Below are the code and all the weights of a small trained network. Each question names an input and a target symbol and asks about switching units off, where a switched-off unit gives its printed mean instead of its output.

import numpy as np


def w(rows, s, z=0):
    codes = np.array(rows[::2]) - 128.0
    scale = np.full(codes.shape[1], s)
    scale[-1] = z or s
    return codes * scale


def softmax(a):
    e = np.exp(a - a.max(-1, keepdims=True))
    return e / e.sum(-1, keepdims=True)


def log_softmax(a):
    a = a - a.max(-1, keepdims=True)
    return a - np.log(np.exp(a).sum(-1, keepdims=True))


def net(x, mask):
    ids = ['ζηλξπφψω'.index(c) for c in x.split()]
    T = len(ids)
    res = E[ids] + P[:T]
    u = 0
    for l in range(3):
        r = res
        for j in range(2):
            rows = slice(3 * j, 3 * j + 3)
            q, k, v = (r @ M[l][rows].T for M in (Q, K, V))
            z = softmax(np.where(np.tri(T) > 0, q @ k.T / 3**0.5, -1e9)) @ v
            o = O[l][rows]
            res = res + np.where(mask[u + j], z, o[:, -1]) @ o[:, :-1]
        u += 2
    return log_softmax(res[-1] @ U[:, :-1].T + U[:, -1])


Q, K, V, O = {}, {}, {}, {}
E = w([
[77,170,86,82],'ζ',
[81,169,97,65],'η',
[253,159,101,232],'λ',
[107,78,29,45],'ξ',
[63,31,90,170],'π',
[127,19,137,91],'φ',
[146,33,165,49],'ψ',
[78,98,217,114],'ω',
],0.0056)
P = w([
[87,142,121,117],'0',
[88,108,136,108],'1',
[99,77,146,118],'2',
[113,53,149,139],'3',
[129,31,157,149],'4',
[139,20,155,169],'5',
[155,1,159,182],'6',
],0.0036)
Q[0] = w([
[151,25,112,162],'0.h0',
[163,184,130,129],'0.h0',
[45,48,93,121],'0.h0',
[98,2,58,182],'0.h1',
[201,255,22,156],'0.h1',
[215,76,49,89],'0.h1',
],0.023)
K[0] = w([
[202,160,138,175],'0.h0',
[96,145,97,115],'0.h0',
[137,80,170,169],'0.h0',
[194,73,124,181],'0.h1',
[169,164,2,137],'0.h1',
[214,170,107,187],'0.h1',
],0.029)
V[0] = w([
[176,151,177,127],'0.h0',
[104,104,117,129],'0.h0',
[172,252,63,140],'0.h0',
[61,132,136,29],'0.h1',
[76,167,174,241],'0.h1',
[69,90,48,134],'0.h1',
],0.016)
O[0] = w([
[74,97,137,157,95],'0.h0',
[131,156,131,113,157],'0.h0',
[192,26,94,166,1],'0.h0',
[90,52,175,183,122],'0.h1',
[91,115,8,58,140],'0.h1',
[113,142,103,224,185],'0.h1',
],0.014,0.0054)
Q[1] = w([
[113,196,174,185],'1.h0',
[136,98,195,36],'1.h0',
[8,222,113,75],'1.h0',
[104,150,85,202],'1.h1',
[71,192,70,214],'1.h1',
[183,168,169,135],'1.h1',
],0.015)
K[1] = w([
[146,190,157,168],'1.h0',
[208,76,140,95],'1.h0',
[136,207,127,28],'1.h0',
[175,182,112,144],'1.h1',
[203,249,44,103],'1.h1',
[55,149,138,133],'1.h1',
],0.018)
V[1] = w([
[122,157,196,176],'1.h0',
[7,127,102,207],'1.h0',
[255,207,82,232],'1.h0',
[73,146,97,137],'1.h1',
[42,141,132,138],'1.h1',
[53,41,163,176],'1.h1',
],0.0082)
O[1] = w([
[192,138,181,164,173],'1.h0',
[227,119,80,121,250],'1.h0',
[95,213,154,254,45],'1.h0',
[111,151,79,110,216],'1.h1',
[96,125,60,112,254],'1.h1',
[5,144,124,152,119],'1.h1',
],0.0085,0.005)
Q[2] = w([
[121,98,84,133],'2.h0',
[103,60,1,91],'2.h0',
[190,211,93,167],'2.h0',
[26,47,109,99],'2.h1',
[116,214,192,25],'2.h1',
[128,159,22,122],'2.h1',
],0.013)
K[2] = w([
[118,131,89,138],'2.h0',
[132,167,3,183],'2.h0',
[114,201,159,74],'2.h0',
[31,35,125,134],'2.h1',
[108,171,222,63],'2.h1',
[51,188,79,142],'2.h1',
],0.015)
V[2] = w([
[136,166,236,29],'2.h0',
[88,122,102,145],'2.h0',
[78,184,157,134],'2.h0',
[114,124,153,112],'2.h1',
[157,85,133,109],'2.h1',
[108,100,254,80],'2.h1',
],0.0083)
O[2] = w([
[254,131,225,83,18],'2.h0',
[135,97,69,137,195],'2.h0',
[148,69,145,150,241],'2.h0',
[109,113,141,95,127],'2.h1',
[121,84,97,92,87],'2.h1',
[98,77,207,51,5],'2.h1',
],0.0064,0.003)
U = w([
[191,6,93,181,86],'ζ',
[103,63,149,168,17],'η',
[112,83,125,167,4],'λ',
[42,143,187,190,50],'ξ',
[178,246,56,142,189],'π',
[167,203,181,123,196],'φ',
[158,166,209,114,169],'ψ',
[91,89,79,5,195],'ω',
],0.0033,0.0018)

Each question gives the input, a string of symbols that net reads in full, and the target symbol t.
The units are the heads (3 rows each of Q, K, V and O). Each row of codes is followed by its name. A weight is (code - 128) times the scale printed after its matrix; where a second scale follows, it is the last column's (O and U).
mask holds one flag per head, layer by layer. A switched-off head (its flag False) gives its mean, the last column of its rows in O, instead of its output. The means were averaged over made-up inputs and are rounded, as every weight is.
A unit's drop is (log p(t) with every unit on - log p(t) with that unit switched off) / (log p(t) with every unit on - log p(t) with every unit switched off).
The circuit of an input: a set's keep is (log p(t) with only the set's units on - log p(t) with every unit switched off) / (log p(t) with every unit on - log p(t) with every unit switched off). Starting from all 6 units, units are removed one at a time, each time the one whose removal leaves the highest keep (on an exact tie, the one counted first), for as long as the keep stays at least 0.8.
circuit, biggest first: the units of the circuit, biggest drop first
unit that matters most: the unit with the biggest drop
which heads matter: for each layer, one digit per head in row order, 1 if its drop is at least 0.15 and else 0, layers parted by /
drop when u is switched off: that unit's drop, to one decimal
input ψ λ φ ω π, target ζ: unit that matters most : 0.h0
input ψ λ ξ ω π ω, target ξ: circuit, biggest first : [0.h1 1.h0 0.h0 1.h1]
input π η ζ ξ π ζ φ, target φ: circuit, biggest first : [0.h0 0.h1 2.h0]
input ω ω π ψ π ψ, target ψ: circuit, biggest first : [0.h1 2.h0 0.h0]
input π ψ φ π, target ψ: circuit, biggest first : [0.h0 0.h1 2.h0 1.h0]
input ξ ω λ π, target ζ: which heads matter : 11 / 01 / 00
input η ω η, target ω: circuit, biggest first : [1.h0 0.h1 2.h1 0.h0]
input ω ω ξ, target ω: circuit, biggest first : [1.h0 0.h1 2.h1]
input η π π π π ψ ζ, target ψ: which heads matter : 11 / 10 / 11
input ω λ ω, target ξ: circuit, biggest first : [0.h1 1.h0]
input ω λ ω ξ λ, target ω: which heads matter : 11 / 10 / 00
input φ ζ ψ ω π, target ω: circuit, biggest first : [1.h0 0.h0 0.h1 2.h1]
input ω η π, target ω: circuit, biggest first : [0.h1 1.h0 0.h0 2.h1]
input π ψ η, target ψ: circuit, biggest first : [0.h1 2.h0 0.h0 1.h0]
input ξ π η π η φ, target ψ: circuit, biggest first : [0.h0 2.h0 0.h1]
input π ω φ, target ω: circuit, biggest first : [1.h0 0.h1 2.h1 0.h0]
input η ξ ω ξ π ω φ, target ω: unit that matters most : 1.h0
input π π π π ω, target ω: drop when 0.h1 is switched off : 0.9
input π η ω π ψ ζ φ, target ψ: drop when 2.h0 is switched off : 0.4
input π π ω ψ ω ξ, target ω: drop when 2.h0 is switched off : 0.1
